Below is a small trained network, with its code and all its weights. Each question gives an input and a class and asks what happens when units are switched off, that is, made to give their printed mean instead of their output.

import numpy as np


def w(rows, s, z=0):
    codes = np.array(rows[::2]) - 128.0
    scale = np.full(codes.shape[1], s)
    scale[-1] = z or s
    return codes * scale


def f(y):
    return y / 2 * (1 + np.tanh(0.7978845608 * (y + 0.044715 * y**3)))


def log_softmax(a):
    a = a - a.max(-1, keepdims=True)
    return a - np.log(np.exp(a).sum(-1, keepdims=True))


def net(x, mask):
    res = np.array(x, float).reshape(1, 8) / 4 @ E
    y = f(res @ A[0][:, :-1].T + A[0][:, -1])
    res = res + np.where(mask, y, B[0][:, -1]) @ B[0][:, :-1]
    return log_softmax(res[-1] @ U[:, :-1].T + U[:, -1])


A, B = {}, {}
E = w([
[98,87,33,119,148,93,82,160],'x0',
[162,105,99,133,173,144,195,71],'x1',
[254,98,147,147,190,163,184,59],'x2',
[82,161,80,111,64,125,66,122],'x3',
[113,103,164,59,100,171,87,77],'x4',
[86,148,64,97,92,123,114,120],'x5',
[61,47,80,32,115,100,17,39],'x6',
[177,175,200,143,58,170,157,84],'x7',
],0.01)
A[0] = w([
[62,195,87,150,118,86,90,219,201],'N1',
[129,57,85,138,163,137,118,116,114],'N2',
[108,142,120,79,96,103,145,118,252],'N3',
[108,138,137,48,103,113,80,98,138],'N4',
[76,131,134,10,75,134,70,71,241],'N5',
[85,102,42,88,212,114,102,105,231],'N6',
],0.011,0.0027)
B[0] = w([
[55,96,167,159,125,99,140,247,231],'N1',
[175,147,89,98,114,99,140,119,165],'N2',
[102,118,170,97,102,152,91,158,165],'N3',
[83,73,147,136,122,133,58,96,197],'N4',
[114,37,170,129,130,146,41,83,250],'N5',
[149,124,59,53,27,41,198,123,220],'N6',
],0.013,0.018)
U = w([
[112,96,164,127,133,156,92,78,60],'0',
[94,137,131,183,138,116,139,230,128],'1',
[247,197,200,211,192,165,182,120,254],'2',
[159,105,52,78,125,78,151,131,85],'3',
],0.012,0.0046)

Each question gives the input, the list of numbers given to net, and the class t.
The units are the neurons (one row each of A and B). Each row of codes is followed by its name. A weight is (code - 128) times the scale printed after its matrix; where a second scale follows, it is the last column's (A, B and U).
mask holds one flag per neuron, in row order. A switched-off neuron (its flag False) gives its mean, the last column of its row in B, instead of its output. The means were averaged over made-up inputs and are rounded, as every weight is.
A unit's drop is (log p(t) with every unit on - log p(t) with that unit switched off) / (log p(t) with every unit on - log p(t) with every unit switched off).
The circuit of an input: a set's keep is (log p(t) with only the set's units on - log p(t) with every unit switched off) / (log p(t) with every unit on - log p(t) with every unit switched off). Starting from all 6 units, units are removed one at a time, each time the one whose removal leaves the highest keep (on an exact tie, the one counted first), for as long as the keep stays at least 0.8.
circuit, biggest first: the units of the circuit, biggest drop first
unit that matters most: the unit with the biggest drop
k most important neurons: the k neurons with the biggest drops, biggest first
drop when u is switched off: that unit's drop, to one decimal
input [-4,2,0,-6,2,-4,1,-3], class 2: circuit, biggest first -> N6, N5, N1
input [6,4,-3,-6,8,2,-8,3], class 2: circuit, biggest first -> N1, N6, N5
input [-6,-3,2,-7,-1,-3,-3,-6], class 2: unit that matters most -> N1
input [-3,6,-2,2,-8,8,1,7], class 2: circuit, biggest first -> N6, N1, N5
input [0,5,7,0,7,2,0,4], class 2: circuit, biggest first -> N6, N5, N4
input [-1,1,5,6,5,-6,-8,-8], class 2: 2 most important neurons -> N1, N6
input [-5,5,8,4,-4,-7,5,-3], class 3: drop when N2 is switched off -> 0.1
input [-7,-5,3,-5,-2,-1,7,-6], class 3: drop when N6 is switched off -> 0.3
input [7,7,-6,-8,3,5,-5,-3], class 3: drop when N6 is switched off -> 1.5
input [-6,6,-1,5,3,-5,-6,-1], class 2: drop when N2 is switched off -> 0.0
